Known rows, with every step that occurs:
mased/zorome/zuzuti/buvelir/kegi/zuger/kikuzo: [ 183   13   74    8  -84  -16   14 -143  174    0  -21 -208   23 -266
   -7  152   -6  -28   98  -45  102 -105  -32   43 -108   13  147  135
  -48    8 -228 -248  210  146  283 -393   74 -200  166  -39  170   28
 -135   -6   48 -109  -27  -22   21 -173 -131 -342   94   90   57 -114
  -94  202 -125  -47  -65 -102  137]
kikuzo/zuger/buvelir/zorome/pazud/mased/pevafol/tevir: [ -25  133 -154   68  -75   59  -43 -270 -124 -213 -215   41  -55 -133
  -54  -14  -14  128   14  203  -25  -78  224 -145 -135 -129  112  141
   76 -279  -32 -203  243 -347 -176  232   10  -97 -107   19 -190  257
  407   30   -6  124 -141   69   65  320  145  -99 -127  198 -100  193
    2  -68  273  323  -65   80  298]
fakug/tevir/mased/pevafol/kape/zuger/kikuzo/kegi: [-117  236  -65 -227   53  -54 -124  -62   -4  -17   -2 -310 -232 -329
 -217  101 -131  -65   89  329   61  117   51   97  -54 -122  -30 -109
    0  112   60  -98   78 -257 -219  246  -43  111    8 -210 -221   72
   62  336  160  -93 -289 -298   99  -32  343  -31  -27  197  -38    2
  141  -79 -106  -35   65  100  159]
buvelir/zorome/kape/fakug: [ 428  196 -195   34   74  -47   39 -312   -2 -258   78  -50   56  -57
 -164  160   -1  150 -196  168  -32 -100  249  -65  -33 -260   31 -181
  148 -196   70 -222  291 -228  -12   24  -98 -217  286   21   27   -9
  116 -196  -71  -65   47  150 -126 -123    9   72  -79  -30  138  -19
 -100 -192  -37  -53   13   53   57]
pevafol/mased/zorome/pazud/zuzuti/buvelir/kegi/zuger: [  21 -152   92   56   19  243   32 -229   24   43  -33  -18  226 -137
  -23   96  307  -39   -5   89   39 -168  -49   99 -218   93  222   57
   78  -54 -144  -77  -12  328  203 -309  -44 -186  -10   11  -24  185
  106   49 -104   20   82   18  136   73    3 -301    8  -31  125   65
   75  292    7   26  314  171   62]
kape/fakug/tevir/mased: [  24  340   50 -182  200    8    4 -226   68 -251   50 -222 -100 -195
 -341   68  -16 -194  -45  289  122   73   59  117  124 -140   26 -169
  163   -4  370  -68  290  147 -123  200  -86   14  382  -69   -3  -37
  245 -129   75 -232 -252 -217  125 -109   95    2   17 -187   80  117
   76 -105   35    8   61  217  -25]
pazud/mased/pevafol/fakug/kegi/zuger: [ -84 -173  -53  -43  102 -112  195   80   14  -10    7  116 -228 -198
 -158  -73   61 -218  -50  110  123   60 -167  159 -231   20  -70 -207
 -130  -90 -110  146  -30  -23  -99  -44  -17   36  -76  161   77   20
   84  -67   54 -111  -62 -361  -50   93  320  -82 -111   84  318  -15
  177  244  215  -45  257  154  244]
zuger/kikuzo/pazud/mased/zorome/zuzuti/buvelir: [ 113  148  156 -415 -130   22 -135 -141  179  -43    2 -156   81 -187
 -166   58   88  203  189    9   35 -209  -30    2 -154 -175  260  234
  124 -209  171 -112  106  -62  139 -119  325 -117   99   30  -99 -127
  141 -190   62  -43  -10  -27  -42  -85  122  -90  116    3  145  -73
  -44  349  -43  459   34 -107  198]
zuzuti/mased/pevafol/fakug/kegi/zuger/buvelir: [-222   35  -13  188  104  -98   29  -25   13  208   23  -41 -167  -53
  -13   -6 -139 -287   56  119 -125   16 -421  115   -6  207  -80  -16
 -116 -237 -322  -39   92  135  -83  -65  -59  119 -101  102  -59   92
  173  259  -48 -222   28 -142   84  111  179 -166   29   65  270  -22
   86  153  -21    3  379  -27  232]
zuger/buvelir/zorome/pazud/zuzuti/mased/pevafol: [  39  -48  119   79  -62  -54 -129 -167   68  -70   55  130   74  129
  -20   57 -138  213  -46   62 -226 -138   49 -109  141   18  113  109
   59 -346   -9 -252  178 -195 -211   66 -139  -84  -52  170 -115  185
  334  195  -43  149  -29   -4  104  154  104  -89   39  166  -21  164
   34  180   20  319  122  120  201]
tevir/mased/pevafol/kape/fakug/zuger/buvelir/kegi: [-105   61  -36 -123   37 -249  -27  -63  -38 -136   81 -208 -117 -136
 -238  246 -207 -274  -82  191  -50   71 -290  270   93   23   21  -71
  169  347   42  -73   92  -46 -273  190 -175  -68   89   36  -51  106
    1  149  112   74 -281 -161  175  194  357 -125 -112  166  132   73
   59 -178   80   32  165  324  230]
zorome/zuzuti/buvelir/kegi/zuger: [  85   50    3  -77  178  -36   28  -32  -88   17   25 -186   53  -15
  -85  139   80 -177 -123  -72  -48  -10  -42  152    9   41  -12  -92
  -88  112 -290 -256  108  344  207 -319 -120 -222  164  152   28   11
 -169  -12   11 -157    2   53   49  -53 -187 -473  108  201   83   74
  -25  244 -154  -37   -6  -51  245]
zuzuti/buvelir/zorome/pazud: [ 151  -85   81   58  118   38    9 -308  100  -42  111 -152  138   85
 -134  185   91  264  -15   27 -344 -130  207   56  -76 -116  213   25
  106 -379   62 -325  123  -72   84  -99 -331 -242  170  185 -129  103
  282  -62 -235  -43  -39  134   72 -155    1 -220  -74  126   65  184
   44  334  -69  184  -15   39  114]
zorome/zuzuti/mased/pevafol/fakug/kegi/zuger/kikuzo: [ -60  172 -122  -19  138 -150   64   24    1  222   63  -47 -210  -81
   25   98  -44 -149   52   69   -4   35 -311  128   -1  146 -158   73
 -140 -127 -311 -184  176  283  138 -161  264   15   -8   23 -128 -143
 -154   81   75 -174   55  -70  -30   72   26 -203  230  202  176 -151
  -92  101 -244  -35  182 -214  224]
tevir/mased/zorome/pevafol/kape/zuger/kikuzo: [  32   67   57 -314  -57  -85 -163 -245  113 -194  175 -225  -97 -348
 -265  215  -52   57  148  109   87  -66  -36  -28 -172   45   42  108
  263  257   51 -140  162   69  103  216  122 -113  194 -173   73  -12
   64  122  295  152 -331 -215  -69   30  312  -77   66   24   57 -120
 -164 -114 -205   85   87  155   38]
zuger/buvelir/zorome/kape/fakug: [ 334   96 -131   78   28 -169  -90 -289  -32 -254   16   65  132   68
  -51   52 -109   89  -95  143  -77 -110   82  -87   95 -146  117 -105
  136 -213   74 -208  332 -291 -124    0 -157 -142  145   63   28  143
  243  -11  -19   -2    4   49  -69   99   24   -8    8  -34  119  138
   -9 -223   58  128 -102  114  172]
fakug/kegi/zuger/buvelir/zuzuti: [ 116  -53  -75  -25  283 -179  164  -14 -175  -10  -68 -215  118  141
   31 -109  -93  -82  -49    1  -89   -7 -337  -46    1   -7 -178 -139
 -236  242 -180 -137   76    0 -112  -90  -76  -58  -25  -32   53  171
  -24  141   91   54  -75  -91  -10  178  181  -15  106  186  127   11
   99   -9  -10 -123   11   89  265]
zorome/zuzuti/buvelir/kegi/zuger/kikuzo/fakug/tevir: [  44  261  -37  -34    9   26  -36  -64  -23   46 -131 -287 -111  -34
   53  191  140 -134   20   49  -96   13  -19  133  -73  -17   37  -17
 -201  -62 -178 -182   22  192  180 -258   85  -68  102   38 -103  -32
 -153  117   37 -218  -55    7   87  -60 -198 -456  170  190   55   89
   81  146 -135   27 -119 -199  247]
pazud/mased/zorome/zuzuti/buvelir/kegi/zuger/kikuzo/fakug: [ 100   40  142 -170 -161  -15  -49  -19  214 -140 -117 -142 -148 -240
  -49  122  209  -69    6  -38   86 -130  -84   78 -158   34  146   42
  -58  -33 -157   70  141   68  191 -246  218 -130   84   72   39  -64
   20 -128   61  -82  -97 -251  -75   21   52 -371   66   -4  240  -20
  -19  315   65  263  -14  -61  251]
fakug/zuger/kikuzo/zuzuti: [  99  380 -193 -109  110   28 -101 -217   13   65  -53 -285  -75 -352
 -171 -151  -58  -16  217   70 -243  -90  -97  168  -94   -4 -131   98
  -45  179   29 -314   12 -131  107  126  142 -163   -1   -4  -55  -37
  -92  129   89  -59  -67  -85   36   54  246  207  288  168   27   30
  -60  212  -28    0  192   85   53]
zorome/kape/zuger/kikuzo/zuzuti/mased/pevafol/fakug/kegi: [ 100  221 -338  -57    3 -109  -21  -79   37  109    8  146 -192 -183
 -124  133  -27 -111  108  173 -125  -22 -224   14 -269    3  -52 -200
   -1  -69 -278   31  100 -183  224  -70  382   68  -78  -98 -112  -89
  -61  156  157  -75  243  -57  -71   24  142  305   67  220  236 -146
   -8 -290 -249  -64  253  -83   50]
buvelir/zuzuti/mased/pevafol/kape: [-125   81  248 -145   42  -66  145   17   25  -16  190 -233 -109   24
  -28   84 -101  -54 -101  -32 -108 -100 -319  -38  174 -104 -172  -95
   28   94 -183 -199  164  142  -97   17   19   11  199  134  -99   28
   22   38 -124  230   77  -50   19   91  278 -140    6  135   81  192
  162   90 -158  236  276   23  101]
zuzuti/buvelir/zorome/pazud/mased/pevafol/fakug: [   4 -231   81   79   22  -37   87 -220  167  -27   71   17  -62    9
  -90  219  124  153   14   87 -248  -63  119  142 -190  -74  249    3
   80 -565   29 -153   56 -161  107 -168 -247 -128   36  275 -102  108
  332 -134 -228  -45  -45  -38   34 -112   66 -256 -195  133  223  227
  163  317   82  190   23   56  111]
pazud/mased/zorome/kape: [ 206   83   19 -129  -62   17   62  -91  223 -236  205   28  -93 -209
 -260  -91  104   73 -144  -16  211 -155  252  -26 -116 -172   84 -179
  257   12  -61   53  178  -53  -14  -77   -9 -224  123  -35   50  -11
  111 -244  -80   13   38 -345 -167   61  337   79  -57 -168  178    3
  -16  266  154  257  259  164  174]
pazud/zuzuti/mased/pevafol/zorome/kape/fakug/kegi/zuger/buvelir: [ -67   91   64    9  108 -113  -60   81    0    0   36  338  -58  -94
 -183   35  -91 -118 -109  -21  -40  -54 -198    0   64  283  -45 -304
 -153  -97 -143 -105   52  142 -227 -128  218  -69  -36  -24  -57   39
  214  185    9  -52  274  -60  -98  209  -22   26   85  162  235   41
   44  108  153  160  334   50  183]
mased/pevafol/fakug/zuger/buvelir/zorome/pazud/zuzuti: [ -99 -100 -133  226  -43  -50   87 -220  -15   80   -7  178 -124 -149
   99   45 -144  -14   34  225  -91   75    5  107 -182  -14  -10   74
  -24 -287  -62 -200 -136 -265  -71  -37  -15   38 -161  132   46  178
  129  225  -20   50 -109 -103   28   68  124  121  -43  236   64  180
  207   -7  173  -53  272  148   83]
kikuzo/fakug/tevir/mased/zorome: [ -94  456   19  -31 -186  142  -72 -275  164 -143   16 -474 -358 -128
   54   67  106  -54   12  283   74   91  190  -21  -59 -226  -98  100
   90 -156   99  -29  -54   65 -186  221  -54   60  115 -101 -157   67
  164  106  -31  -72 -211 -297  -41   12  359   55   56 -235   -2  223
  117  131  109  179   92  -16  166]
mased/zorome/pazud/zuzuti: [ 155  -58  133   -8  -88  250   79 -229  200 -109  145   27  179 -150
 -138   52   63  209  -56   54  105  -97  353 -155 -130 -129   80  129
  207  -47   21 -188   75  127   10  -57  126 -118  187  -29  132   49
  172    5   13  194   -7  -72   31 -111  128  181   28  -46  -96  -33
   29  261  -18  244  202  153   15]
tevir/mased/pevafol/zorome/zuzuti/buvelir/kegi: [-176 -172   84 -214   59 -229  -54 -105   50 -163  277 -196 -297 -123
 -160  248  -85  -15  -35  118  -64   66 -122  347  -47   13   64  -52
   64   24  -58 -309  119  191 -202   64 -240 -277  -70  194  -22  100
  -75   15   40  -20   17  -69 -196   39  124 -328 -111  236  153   97
  -94  330   58  110   53   82  259]
kegi/zuger/mased/zorome/zuzuti/pazud: [  64  207  -87  -72  339   27 -151  -99  -53   10  -21 -173  -81 -289
  118  -42   90  -22  -82   33  101  -10 -133  -63  -12  177   23  189
  146   69 -218  -44   -2   48  113 -237   67 -181  -94  -47   56   -9
  -57   19    7 -112  -77   -1  -22   80 -122  -93  168 -142   65  -85
 -112   12  -60 -165  230   56   97]
fakug/kegi/zuger/buvelir/zuzuti/pazud/zorome/kape: [ 117  -61 -125   85  369 -198  227   40 -189  -68  -47 -231   43  122
   98  -48  -82   48 -158  -29  -83   18 -281 -200 -109  -48  -91 -139
  -30  109 -321 -124   65    9  -26 -170  194 -172 -169  -87  -50  110
  -69  106  -67   84   47   -3  -94  137  -36  126   29  232  123  -21
   -5 -183  -13 -151   46   79  165]
pevafol/tevir/mased/zorome/pazud/zuzuti/buvelir/kegi/zuger/kikuzo: [  77   92   67 -130  102  155  -80 -190 -142 -136  -35 -264   28 -295
  -72  171  144   97  137  225 -123  -77  101   29 -160  159  214   30
  122   55  -49 -134  203  156   37 -116   99  -72 -123 -213   12   21
  319  192  140   81  -95 -378   12  -13  120 -273  -41  -66  137  -17
   84   91  109  300 -116  109  219]
mased/zorome/pazud/zuzuti/buvelir/kegi/zuger/kikuzo/fakug: [ 104  -70  141   69 -237  296  -19 -220  193  -37 -138  -91  123 -140
  -27  261  185  116   61   75 -120 -136   50  -44 -307   10  225  185
   -2  -69  -92  -55  -52   60  156 -224  287  -57   56   -9  143   15
  142  175   57   90  -33   74   87 -141  -54  -70   36   29   51  -69
   92  169  -24  254   75  -12   79]
zorome/mased/pevafol/kape: [   7 -116  130 -134   34  -13   -4  -39   -2   -6  312   80 -192  106
 -230  118   -9    2  -28   18   97   73   11   74  197  -16 -161  -54
   61  159   90   -6   96   68  -30  222 -161  -87  188  120 -204  126
  -88  173  -51  164 -260   55  247   44  475  -77  -25  287  163  -73
   95  196  -67  241  347  -16  296]
kikuzo/zuger/mased/pevafol/kape/fakug/tevir: [-128  444 -253   -6   25   74  -34 -113  -10 -102 -243   17 -125 -285
 -197   46  -11 -239  -23  251  166   55  105    3  -30  -74   38   37
   14  -62   99  -55  -57 -217 -213  200   54   71  192  -72 -275  135
  133    7  -48  -11  -54  183  143  298  144  -45  -66   93 -135   64
   64 -239  177   31  173   65  147]
zuzuti/pazud/zorome/pevafol/fakug: [ -90 -191   39  116  290  123  139 -157 -103 -190   65 -287  -33 -282
   -8   21   28   77  -87   80   -9  118  159 -248 -357  -61   40   89
  276 -338 -191 -218  -25  405  170  177  396  -72   61  178   95  -48
  130   31  -57  -66  -66   78  -62 -178 -284  -54  -30   87   22  -28
  -97   26 -103  -41  218  108 -148]
mased/pevafol/kape/fakug/kegi/zuger/kikuzo: [ 113  -75 -115   84  117 -122  200  105  -43   92  -63  101   28 -247
 -195  242 -103 -214   40  143  105   52 -255  103  -92   -5   23 -149
 -180  144   93  -50   99  -78 -160   19  186   87  269  -21   48  -26
  -38  108  129  -19  -73   62  267  -45  190  -44  -71  304  116 -239
  179 -184  -47 -173   36  110  159]
zuzuti/pazud/mased/zorome/kape: [  48  110   41  -94   94    5   32 -126  116 -192  237 -226  -90 -288
  -90  -73   97  174 -200  -35  -10   -3  180 -210 -149 -200  135  -97
  473 -132 -179  102    2   47  -26   16  220 -193   32  -17   -1 -124
  158 -205 -131  -51    9 -139   37   -7   69  158 -124 -175  143   48
   36   56   22  166  303  180   42]
buvelir/kegi/zuger/kikuzo/pazud/zorome: [ 167  -59   15 -103   83  231  -29  -51 -169 -124 -242 -347  267 -215
 -163   92    9  -77  -31  187  -84 -144 -186   -1 -344  -59  109  133
 -155  194 -147 -161   90    1   19    9  195 -114  -49  181  201   24
  -99  238  152 -160  -50  216  -13 -251 -147 -323  -25  158  123 -384
 -110  192  -85  -75  117   31  222]
pevafol/fakug/tevir/mased/zorome/kape/zuger: [ -45  336 -209  -51   16   -4   -1 -318   58 -116  140 -150 -214 -305
  -29   19   35 -163   59  418  133  143  171  -20 -278 -120  -52  -61
  249 -196  -58  -26   38  -89   98  -48   14  125  -24 -180   -9   77
  166  124   27 -162 -140 -435 -186  -96  172  100  -79 -286  220  116
  186 -276   18 -124  123   65   16]
kegi/zuger/kikuzo/zuzuti: [ 120  217  -92 -139  133  145 -155 -111  -94   19 -121 -139  -42 -330
 -180  -55  133 -105  201   74 -101 -134 -298   18 -172  124 -133   45
 -130  127  -25 -173  145   41  131  -33  144 -139  -53  126  169  -68
  -25  134  222  -66   23   50   58  -30   91  -38  252   20  152  -74
  -19  158  -80  -76  -22   29  128]
mased/pevafol/kape/zuger/kikuzo: [  38  -84  -26  -26   16  -84  -13   45  -38   91   76  212   29 -397
 -179  154 -151  -79   97  169   44  -10 -135   15 -131  -47   20 -102
  -67  180   33  -92   58 -222 -117  132  127  100  210   30   14   11
   -4  278  132   31  -69  -42  157  -50  229  -40  -42  330  -28 -135
  194  -93 -198  -58  141  130  174]

Rows:
[ 167  -45  -29 -176  274    2   49  -22  -99   28  -88 -222   86   70
 -157    3    6  111   84   67  -19  -42 -238  -37 -159    3  -90  133
 -202   96   25 -105   88   16   92   49  240 -142  -69  -51 -158   31
  -82  142   56  -48 -159  116  -35  -75  176   40  124  298  202 -410
 -177  222  -91   -3  160 -120  282] -> fakug/kegi/zuger/kikuzo/pazud/zorome/mased
[ -99   99  108   41 -167  114  -69 -207  125  -47 -180 -495 -224 -146
  -92  276   92 -141  145   48 -174  -60 -102  172 -282   71  225  -20
 -129  -43 -139  -62  -98  117  182 -140  -98  -98   28  -53   89  114
   38  230   91 -204 -248  -38  158 -127  -40 -469  -22  118  154   54
   44  166   16  -16   55  -46  101] -> zuzuti/buvelir/kegi/zuger/kikuzo/fakug/tevir/mased/zorome/pevafol
[-147  127   85  -13  -33  -20  -32   50   19  157    0  177  -81 -219
 -162  -33  -41 -119   80   53 -148  -52 -315   -7  -68  261 -166 -139
 -249 -150 -205  -41 -127  246  -95  -83  251  101  -39   34  -45 -103
  154  272   51  -38  190 -179  -41  154  174  -82  166   90  207  -46
  124  233   -8  107  340  -25  210] -> pazud/zuzuti/mased/pevafol/fakug/kegi/zuger/kikuzo
[ 167  273 -233  -97  287    4 -112 -224   43 -150  114  -52  -68 -294
 -189   84   69   30   51  173 -187  -73   47  191 -186   97   61  -91
  105 -106   37 -401  298  -92   15   73  391 -227    3    6  -86  -41
   82   -4   -1 -180  288  147 -316  -44 -116  147   91   68  347  -74
 -133   57   47  185  140  -65   -1] -> pevafol/zorome/kape/fakug/zuger/kikuzo/zuzuti/mased
[ -29  237  -96  -80  -99 -156  102 -240   24 -325 -196 -160  -56  -54
  -28    0  -43  -14 -106    4   41  -30 -170 -263  -90 -231   40  -48
  220  -46 -182   20  161 -130  -10   10  396  -94   95 -132 -100  120
  216 -222  -18  195  -17  177  -11  389   20  207  -80   56   61  240
    1 -528  164  247  -13   58   83] -> kikuzo/zuger/buvelir/zuzuti/pazud/mased/zorome/kape/fakug/kegi
[ -30   50  -62 -190  113 -248   20   -1  -24  -44   90 -121 -162 -182
 -301  273  -79 -154   49  192    2   51 -429  196  -20   63  -33  -92
   45  271  138  -19  130   27 -217  146   25  -51  104  -53  -62  -79
  -12   63  174   64 -191 -110   90  124  400  -48  -30  139  208 -128
   22 -176  -41  -30   23  183  230] -> tevir/mased/pevafol/kape/fakug/kegi/zuger/kikuzo
[ -81  348 -133  -59  124   20  -23  -58  160   27   15 -124 -359 -257
 -180   89  -11 -248   16   10  -40   -4  -75  171   19  106 -121  -74
   36 -167 -145 -288  207   69   72   20  181 -175  -28  129 -125   64
    7  -71   -4  -89  253   46   66   -6  108  226   69  209  219   94
 -134  250   95   38  366   22  -74] -> kikuzo/zuzuti/mased/pevafol/zorome/kape/fakug/zuger
[ 107 -131  163   56  -72  259   69 -171  166  -53  -10  -59  196 -133
 -121  168  106   68  -58   -7  -11 -117  177  -54 -212   10  183   73
   72   14 -152 -135   16  126  135 -287   38 -168   90    7  199  115
  124   93    0   78  -40   19  142 -175  -56  -94  -52   44   16  -47
   67  271    8   96  180  130   48] -> mased/zorome/pazud/zuzuti/buvelir/kegi/zuger
[-211  113  -60 -235   14 -168  -41 -179    0  -31  100 -219 -356 -251
  -81  154 -125  -24  118  273   75   59 -311  216 -185  -59  -45  301
  207  -76   39 -229   28   55   40   58  191 -124 -192   74 -127  -46
  -70   19   46   10 -150 -159 -245   46  237   65   73  136  137   16
 -177   40   38   86  218   44  154] -> tevir/mased/pevafol/fakug/zuger/kikuzo/pazud/zorome/zuzuti
[ 278  181 -404   98  359  -44  193  -33 -179  -36  -89  119 -104  -54
  -86  134   32 -145 -163  211  146   41    4  120  -62  -14   98 -364
   16   99  -42   86  151 -105  -42 -164  111  -28   62 -267  -26  -23
    0  -82   59 -131  131  -51   -3   92   54  223  -49   87  197 -170
   14 -390  105 -141  201   80  122] -> zorome/kape/fakug/kegi/zuger/mased/pevafol/tevir
[ 267   71 -179   11  133  126   -5 -104  -54 -183 -198 -180  123 -153
 -108  162   62 -261 -212  174   43  -76  -93  114 -138   59  165 -105
  -12  294 -222   78   91  -72   41 -195  -18 -101   63   -1  253   69
 -128   64  125 -167   -7  115   19  -64 -132 -208  -77  -66  202 -300
  -75 -154    5 -216  239  122  119] -> buvelir/kegi/zuger/mased/zorome/kape/fakug
[ -37  376   58 -131  -28  -29  -74 -155  173  -76   30 -467 -256 -242
 -104   97  -25  -55  123  139   58   -8   47  105  -33  -42  100   48
   32    7  -13 -184  130   24   39 -156 -145 -162  -23 -218  -62   70
  -53  119   39 -180 -246 -330   99 -113   76 -315   34  -17   42   33
   22  155    1 -105  -52   21  140] -> fakug/tevir/mased/zorome/zuzuti/buvelir/kegi/zuger/kikuzo
[-155  -46 -118 -109   32 -204    7 -158  -33    5  112 -151 -323 -187
 -140  129  -69 -115  151  287  -80   82 -475  247 -201   50  -93    4
    7   38  -26  -17    1   67 -131   88  -56  -16 -155   35   40  -42
   -6  138  162  -30 -128 -204 -118  119  395  -16   -1   33  272  -54
   22  -49   12  -82  108   91  235] -> tevir/mased/pevafol/fakug/kegi/zuger/kikuzo
[-175  120   72   27   41  286   73 -105   82   69  141  121  -23   20
 -154   71  110   45  -73  197 -121   20  236  -29  -99    0    4    5
  126 -295  -10 -112  -68  174  -73   34  155  113    0   64 -158  -19
  271  193  -54   41   26 -122  158  -21   85   81   31   47   11  106
  227  226  -35  286  400   88   37] -> zorome/pazud/zuzuti/mased/pevafol/fakug/tevir
[ -44  400   17  -60  159  -74   88   98   85   81  137  -52 -164 -106
 -120  176  -62 -227 -126   42  214   76   81   42  270  -14 -100  -48
   46  -97  -77 -233  293  281   -1  -42  146   28  336  -26 -264  -71
  -45  -49  -41 -132  -36 -123  229  -13   20 -218  115  165   -4   25
    4   65 -190   59  194  -61  117] -> zorome/zuzuti/mased/pevafol/kape/fakug/tevir
[  27  -56  -82  142   42 -121  152   40  -54   -2  -72   21   75 -203
 -135  200 -225 -337  -89  143   64   73 -107  165   23  -42   79 -138
  -57  226   -4 -107   59 -171 -215   69  -18   69  250   74   63  155
  -29  186   68  -14 -166    0  345   20  143 -114 -151  327   39  -38
  210 -173   74 -105  181  246  158] -> mased/pevafol/kape/fakug/zuger/buvelir/kegi
[  80  -99  -38  -24  111  221   12   -8 -134 -161 -276 -439   12 -296
 -126  138   64 -116   -4   30 -133  -44 -128  -79 -386   76   43   55
 -136  119 -314 -173   45  205  206   74  357 -145  -95  207  277   -7
 -196  219  294  -53  -59  218  156 -207 -278 -303   15  323   77 -311
 -169  110 -135 -229   71   80  -11] -> buvelir/kegi/zuger/kikuzo/zuzuti/pazud/zorome/pevafol
[ -86 -241  198 -148  290 -134  -87 -170 -193 -167  -78   49   80 -194
  109  -31  -70   17   17   51    3  -75 -356 -210 -113   60   76  -23
  105   60 -129 -105  203   79  285   64  320   -8   17   55   41  177
  164  192  139   87 -159  -57  -73  136 -260 -105  151  281  -40  208
  -21 -300 -255  -26  199  216 -139] -> kape/zuger/buvelir/zuzuti/pazud/zorome/pevafol/mased
[  45 -123   82 -159   11 -245  -53  117   43 -140   40  261  -34 -251
 -169   27  -70  -36  -77   45   82  -63   -4  -40    2  -11   69 -162
   -6  -24   36   33  151 -397 -197  102  -78  -13   78  153  -95  131
  213   32   42   97 -169 -345   58  159  333 -198 -143  226  126   70
  165  114  101  130  100  261  275] -> pazud/mased/pevafol/kape/zuger/buvelir/zorome
[  94  205  135  -88  119  -72  210 -114  107  -90   35 -307  -82   42
   -7  113  -40  -69 -134  -51    4 -133 -386  -75   85  -64 -107 -129
   51  122 -255  -85  330  134  172 -251  207  -95  193 -141   48    1
   13 -143  -64   64   63  -26  -84    4   64   85   54  -20  238   23
  -38 -184 -141   43  260  -46  -39] -> buvelir/zuzuti/mased/zorome/kape/fakug/kegi/zuger
[ 138  163 -167   38   69 -223   30 -103   25   99  -22 -158 -153  -92
  128  161  -76   85   41  116 -102   -9 -139   -5  -34   52 -133  165
 -202 -393 -244 -325  220  -87  101 -111  104  -68  -50   48 -146  -34
  -66   31    9 -116  -21    3 -118  -24    4 -267   94  221  195 -178
 -161   71 -185 -172  -22 -229  207] -> buvelir/zorome/zuzuti/mased/pevafol/fakug/kegi/zuger/kikuzo
